Each row of numbers stands for one object and depends on some of the facts below. Use the named rows to name the rest.

Some facts about the objects:
J597 χ:561 ψ:516 π:916
J954 χ:552 ψ:195 π:916 Δ:J336, J377, J294, J615
J80 χ:552 ψ:110 π:916
J485 χ:552 ψ:725 π:663
J790 χ:561 ψ:885 π:96 Δ:J294, J437, J106, J353
J218 χ:552 ψ:885 π:663 Δ:J596, J590, J294, J444
J569 χ:561 ψ:885 π:663 Δ:J74, J318, J597, J658
J837 χ:552 ψ:110 π:287
J964 χ:561 ψ:446 π:916
J542 χ:552 ψ:110 π:916 Δ:J888, J45, J552
J960 χ:552 ψ:446 π:96
J848 χ:552 ψ:446 π:771
J801 χ:552 ψ:195 π:96
J135 χ:552 ψ:725 π:663
J830 χ:552 ψ:446 π:96 Δ:J827, J186
J186 χ:552 ψ:195 π:161
J108 χ:561 ψ:446 π:742
J806 χ:552 ψ:446 π:287
J771 χ:561 ψ:446 π:771
J313 χ:561 ψ:110 π:96
J306 χ:552 ψ:110 π:742
J574 χ:552 ψ:446 π:96
J369 χ:552 ψ:110 π:663 Δ:J314, J546, J64, J446
J299 χ:561 ψ:725 π:742
J872 χ:552 ψ:725 π:916 Δ:J815
J261 χ:552 ψ:195 π:663
J340 χ:552 ψ:195 π:663
J16 χ:552 ψ:446 π:742
J796 χ:552 ψ:446 π:771 Δ:J596, J838, J887, J64, J446, J360
J64 χ:552 ψ:195 π:287
J793 χ:552 ψ:339 π:771
J336 χ:561 ψ:110 π:916
J327 χ:552 ψ:110 π:287
J753 χ:552 ψ:885 π:916 Δ:J467, J749, J124, J70
J904 χ:552 ψ:725 π:742
J823 χ:552 ψ:339 π:663 Δ:J80, J771, J299, J135, J687, J564
J210 χ:552 ψ:725 π:771
J938 χ:561 ψ:885 π:287
J403 χ:552 ψ:446 π:771 Δ:J848, J165, J977, J55, J106
J715 χ:552 ψ:110 π:287
J322 χ:552 ψ:446 π:916
J458 χ:552 ψ:195 π:916
J530 χ:552 ψ:516 π:916
J106 χ:561 ψ:339 π:663
J866 χ:552 ψ:195 π:663
J736 χ:561 ψ:446 π:916 Δ:J414, J815, J920, J522
J487 χ:552 ψ:339 π:742
J453 χ:552 ψ:446 π:287
J400 χ:552 ψ:725 π:96
J654 χ:552 ψ:516 π:287 Δ:J566
J511 χ:552 ψ:339 π:96
J390 χ:552 ψ:725 π:287 Δ:J849, J960
J294 χ:561 ψ:110 π:663
J902 χ:552 ψ:446 π:663 Δ:J998, J849, J837
J308 χ:552 ψ:516 π:287
J687 χ:552 ψ:885 π:916
J360 χ:552 ψ:725 π:771
J21 χ:552 ψ:446 π:96 Δ:J755, J530, J103, J414, J977, J546
J678 χ:552 ψ:339 π:742
J446 χ:552 ψ:516 π:663
J897 χ:561 ψ:516 π:663
J756 χ:552 ψ:516 π:663 Δ:J74, J485, J530, J715, J384, J444
J70 χ:561 ψ:446 π:916
J384 χ:561 ψ:339 π:742
J764 χ:561 ψ:446 π:916
J314 χ:561 ψ:885 π:663
J564 χ:561 ψ:885 π:771
J442 χ:552 ψ:110 π:96 Δ:J151, J597, J414, J577, J709, J564
J738 χ:552 ψ:516 π:96
J251 χ:552 ψ:725 π:663 Δ:J80, J897, J294
J751 χ:552 ψ:110 π:287
J266 χ:552 ψ:725 π:742
J566 χ:561 ψ:446 π:161
J709 χ:561 ψ:725 π:96
J827 χ:552 ψ:446 π:742
J114 χ:561 ψ:195 π:663
J998 χ:552 ψ:110 π:663
J31 χ:552 ψ:516 π:742 Δ:J336, J322, J453
J658 χ:552 ψ:725 π:742
J634 χ:561 ψ:885 π:771
J318 χ:561 ψ:195 π:663
J513 χ:552 ψ:110 π:771 Δ:J678, J354
J893 χ:552 ψ:110 π:916
J439 χ:552 ψ:339 π:742 Δ:J764, J711, J511, J904, J964, J615
J474 χ:552 ψ:725 π:742
J139 χ:561 ψ:339 π:742 Δ:J764, J848, J453
J423 χ:561 ψ:110 π:663
J74 χ:552 ψ:446 π:742
J165 χ:552 ψ:195 π:742
J156 χ:552 ψ:885 π:96
J599 χ:561 ψ:516 π:663 Δ:J165, J423, J306
J711 χ:561 ψ:110 π:742
J977 χ:552 ψ:110 π:663
J260 χ:552 ψ:516 π:96 Δ:J16, J458, J658, J552, J785, J963
J577 χ:552 ψ:725 π:916
J470 χ:552 ψ:110 π:916 Δ:J658
J920 χ:552 ψ:446 π:742
J514 χ:561 ψ:516 π:663 Δ:J793, J400, J423, J893
J652 χ:552 ψ:110 π:771 Δ:J145, J938, J474, J124, J64
J444 χ:552 ψ:339 π:771
J414 χ:552 ψ:446 π:742
J950 χ:552 ψ:195 π:742 Δ:J151, J658, J815, J124, J634
J669 χ:552 ψ:725 π:663
J437 χ:552 ψ:339 π:161
J573 χ:552 ψ:446 π:742 Δ:J165, J437, J893
J590 χ:552 ψ:195 π:96
J815 χ:552 ψ:339 π:287
J353 χ:552 ψ:446 π:742
J216 χ:552 ψ:195 π:663 Δ:J787, J377
J888 χ:552 ψ:339 π:663
J172 χ:552 ψ:885 π:916 Δ:J866, J568, J738
J394 χ:552 ψ:446 π:96
J447 χ:552 ψ:516 π:742 Δ:J938, J977
J258 χ:552 ψ:339 π:161 Δ:J771, J114, J669, J458, J394, J806, J266
J354 χ:552 ψ:195 π:916
J613 χ:561 ψ:195 π:287
J638 χ:552 ψ:110 π:771
J787 χ:552 ψ:446 π:96
J568 χ:552 ψ:446 π:742
J887 χ:561 ψ:725 π:916
J315 χ:552 ψ:885 π:771
J567 χ:561 ψ:195 π:742 Δ:J837, J299, J327, J315
J41 χ:561 ψ:725 π:161
J596 χ:561 ψ:516 π:916
J345 χ:561 ψ:446 π:663 Δ:J135, J577, J108, J384, J353
J546 χ:561 ψ:516 π:287
J145 χ:552 ψ:110 π:663
J963 χ:552 ψ:725 π:771
J147 χ:552 ψ:339 π:771 Δ:J787, J16, J574, J354, J156
J838 χ:552 ψ:725 π:287
J593 χ:552 ψ:725 π:742 Δ:J771, J511, J638
J785 χ:552 ψ:446 π:742
J240 χ:552 ψ:110 π:663 Δ:J678, J308, J463, J453, J266
J849 χ:552 ψ:885 π:287
J103 χ:561 ψ:195 π:663
J452 χ:552 ψ:725 π:287
J522 χ:552 ψ:195 π:742
J755 χ:561 ψ:885 π:663
J588 χ:561 ψ:339 π:916 Δ:J576, J487, J801, J613, J313
J151 χ:552 ψ:110 π:663
J377 χ:552 ψ:725 π:287
J467 χ:552 ψ:195 π:771
J648 χ:552 ψ:110 π:771 Δ:J458, J474, J314, J638, J261
J124 χ:561 ψ:446 π:287
J426 χ:552 ψ:725 π:287 Δ:J103, J467, J377
J89 χ:552 ψ:446 π:742 Δ:J354, J400, J749, J709
J749 χ:561 ψ:885 π:663
J552 χ:552 ψ:195 π:742
J528 χ:561 ψ:725 π:663 Δ:J963
J45 χ:561 ψ:339 π:287
J455 χ:552 ψ:885 π:742 Δ:J849, J210
J615 χ:552 ψ:516 π:916
J537 χ:561 ψ:516 π:287 Δ:J16, J41, J709
J802 χ:552 ψ:516 π:771 Δ:J340, J135
J463 χ:552 ψ:885 π:663
J55 χ:561 ψ:516 π:663
J576 χ:552 ψ:885 π:96

Named rows:
J838: [-28 3 6 -17 7 -15 8 6 17 19 -24 17 7 13 -26 2 -6 -7 8 -17 1 -14 -39 -7 35 21 -11 -12 18 4 0 -1]
J299: [-28 5 5 11 2 18 19 -45 32 5 1 12 0 15 -21 16 -9 -23 2 -6 13 11 7 0 12 2 25 11 22 -29 -22 2]
J787: [-5 19 -17 -9 9 -29 7 -8 -30 -6 -43 22 -18 21 -23 19 17 3 12 -8 6 -4 6 -36 -47 -19 -27 -7 -13 16 -13 -23]
J998: [16 -18 27 1 -27 -17 38 -6 0 2 -13 4 -1 6 22 -14 35 -24 -16 0 11 -9 -17 7 -57 6 -20 17 8 1 7 21]
J574: [-7 15 -12 -6 2 -27 8 -10 -28 -10 -47 26 -20 23 -26 22 14 8 7 -11 12 -12 5 -34 -48 -15 -29 -7 -7 14 -19 -17]
J678: [-6 -31 15 0 -30 -4 -17 2 44 -1 5 15 23 -3 -26 -37 17 -18 7 -25 -3 -17 -32 8 10 -5 22 -4 -8 -18 23 -11]
J638: [18 -30 5 -16 -14 -5 34 -5 1 11 -6 11 4 10 23 -11 27 -20 -12 4 -4 1 -22 -1 -38 -1 -20 -6 12 -9 14 25]
J165: [-1 -26 10 -16 4 -13 18 -14 12 9 -25 20 17 10 -19 -15 29 7 -6 12 -10 9 -9 4 16 -5 13 -6 -13 5 13 25]
J41: [-42 8 -14 -16 14 22 17 -41 40 23 3 -5 8 14 -23 22 -25 -6 12 -10 0 -8 3 -7 22 7 0 -8 44 -51 -18 8]
J830: [22 31 -28 11 8 -17 -32 23 -60 -29 15 -35 -45 -8 -26 13 -19 19 17 10 -3 -4 41 -22 -15 -13 -31 -17 -37 33 -13 -9]
J55: [0 12 -11 11 13 25 41 -35 8 31 -3 19 -11 19 35 41 5 -25 -4 17 19 16 5 -6 -60 -3 1 19 23 -32 -23 -10]
J89: [35 -3 -30 15 21 10 -24 25 -38 -8 43 -17 -37 1 -6 -3 -30 10 8 14 -14 15 32 -19 37 -11 -20 -47 -17 42 -10 13]
J474: [-13 -21 14 -5 -1 -7 10 7 11 3 -7 27 -1 31 -26 -5 4 -27 -3 -12 1 -6 -16 -5 14 3 8 -4 6 4 3 3]
J711: [-18 -3 -5 2 11 19 23 -48 33 12 -11 26 8 2 -6 10 5 7 -7 7 5 10 19 6 9 -6 27 6 20 -29 -16 10]
J340: [15 -22 20 -19 -18 -10 33 -5 -3 1 -21 6 16 11 30 -4 38 -13 -19 9 -3 8 -15 3 -47 -2 -12 12 1 -6 20 19]
J904: [-12 -20 9 -4 -3 -8 14 0 12 3 -10 26 2 32 -26 -6 9 -31 -4 -6 2 -1 -23 -8 10 2 4 -9 2 -1 1 0]
J306: [-1 -28 8 -11 -1 -10 17 -10 12 14 -19 36 7 8 -22 -17 24 1 -7 0 -1 -3 -8 -1 3 -7 6 -9 0 3 3 17]
J345: [36 32 -38 28 18 38 0 -22 -30 -3 47 -44 -34 -17 46 36 -24 1 11 28 -2 35 41 -7 -18 -9 -17 -4 -8 -6 -24 0]
J793: [10 -33 14 -6 -38 3 4 2 38 8 14 -6 28 -6 16 -28 27 -37 6 -26 1 -14 -45 6 -32 -1 4 1 1 -42 31 -7]

Which object is each row?
No name comes twice in this set of rows, the named rows included.
[-3 38 -31 38 32 40 -41 8 -40 -28 14 -1 -33 -13 21 27 -56 46 5 3 2 16 65 -6 48 -4 10 -7 13 36 -44 -30] | J736
[-15 -31 4 -41 -1 -20 19 -15 22 14 -20 3 15 8 -28 -15 11 12 -1 2 -11 -13 -13 -2 19 1 -11 -22 16 -6 10 39] | J186
[6 -1 59 23 -57 -26 -24 4 -5 -51 61 -75 -13 -53 -49 -59 -5 -21 2 -8 7 -29 15 43 56 35 6 14 -25 19 19 64] | J455
[-22 18 8 -14 -4 -29 -9 12 -11 -10 -27 12 -2 23 -30 13 8 -16 0 -12 11 -19 -2 -14 -38 -3 -3 17 -15 -3 2 -25] | J400
[3 -12 1 12 10 15 -70 77 -50 -43 9 10 -9 -2 22 -10 -55 69 -31 -3 -11 -20 57 9 47 6 10 -13 19 53 -2 -17] | J470
[11 -26 20 5 -40 -1 -5 12 26 -7 4 -2 23 -9 26 -25 30 -35 0 -24 1 -16 -42 5 -50 -5 -1 16 -2 -34 26 -20] | J888
[24 -18 -17 -1 2 4 49 -19 -9 21 -11 12 -15 24 20 8 25 -31 7 5 -5 19 -24 -28 -44 -9 -41 -24 10 4 -7 13] | J848
[43 -1 -19 6 11 12 -4 38 -33 15 65 -37 -40 -5 21 6 -25 -23 5 28 0 4 5 -3 -10 2 -30 -23 -18 20 8 27] | J802
[39 19 21 48 -38 -14 20 -4 -55 -41 53 -63 -69 -33 2 -13 -7 -38 6 0 22 -7 19 6 -27 22 -60 -2 -12 49 -22 55] | J902
[10 13 3 19 13 -7 -46 46 -34 -23 13 -6 -11 -28 -6 -17 -21 45 -6 8 -3 -1 28 16 52 7 15 -1 -27 51 1 -8] | J542
[-41 12 -2 1 -7 17 -18 -29 65 9 -5 -1 33 -31 -18 -7 -14 15 25 -30 9 -20 -20 15 37 9 23 8 30 -53 -8 -25] | J45
[-43 37 10 22 12 11 3 -27 16 -1 -29 32 8 4 -15 25 -12 2 2 -13 15 8 6 7 26 9 38 32 10 -6 -28 -37] | J887

The same objects again, as new rows of numbers:
Some rows with their names:
J530: [-9 33 24 -4 15 -8 26 36 -5 27 2 -19 -2]
J80: [-21 31 13 -10 22 1 8 20 0 30 -5 -36 17]
J455: [-22 -1 14 -3 19 -4 -28 -4 10 5 -18 -35 -8]
J369: [-20 -2 15 16 5 -3 -6 16 -4 5 -11 -20 -18]
J687: [-20 27 13 -11 25 -3 2 10 -3 34 -9 -32 3]
J785: [-18 16 25 -7 25 -11 -1 -1 -7 19 -11 -7 -10]
J108: [-35 21 31 13 13 -9 -10 12 4 11 -12 -27 -3]
J354: [-14 54 21 -21 26 -24 20 17 -17 29 -14 -18 -8]
J467: [-26 47 34 -19 25 -30 12 5 0 8 -12 -25 -15]
J888: [-15 33 19 -3 22 -11 7 8 -19 23 -7 -19 -6]
J340: [-11 42 25 -6 20 -29 11 18 -11 21 -3 -42 -1]
J593: [-21 -3 10 -8 22 -10 -34 -12 1 -1 -21 -35 -16]
J796: [-21 -8 14 -1 17 -14 -28 -8 12 -14 -16 -26 -33]
J806: [-14 19 15 -2 23 -10 -11 -9 -13 27 -5 -44 14]
J576: [-20 27 12 -25 31 -1 -6 3 6 25 -14 -22 -3]
J514: [-26 1 23 25 4 -3 -25 6 -3 9 -24 -37 -14]
J106: [-32 40 27 17 9 -5 -4 31 -6 22 -9 -47 15]
J573: [-23 -5 6 3 20 -9 -33 10 9 -8 -6 -48 -7]
J893: [-21 32 13 -8 21 0 6 26 5 27 1 -35 18]

Which object is each row?
No name comes twice in this set of rows, the named rows included.
[-36 38 27 21 8 3 2 29 7 33 -6 -50 28] | J294
[-25 13 26 8 12 -20 -27 5 2 -10 -34 -24 -29] | J567
[-29 7 14 10 10 -6 -28 13 -6 -2 -25 -14 -25] | J588
[-12 -3 15 14 8 1 -16 15 6 12 -8 -51 0] | J218
[-34 29 28 6 20 -8 -20 2 9 18 -16 -34 5] | J299
[-16 28 29 12 11 -7 28 22 -10 28 -1 -14 0] | J151
[-40 32 29 -11 25 -8 -26 -20 10 18 -22 -28 -9] | J771
[-30 7 15 -13 21 -7 -35 -18 11 1 -23 -19 -22] | J513
[-23 -2 13 -1 14 -8 -7 8 3 -6 -20 18 -40] | J442
[-12 31 33 10 14 -25 29 25 -23 21 8 -20 1] | J815
[-16 13 19 12 12 -6 -2 9 -4 21 2 -40 14] | J751

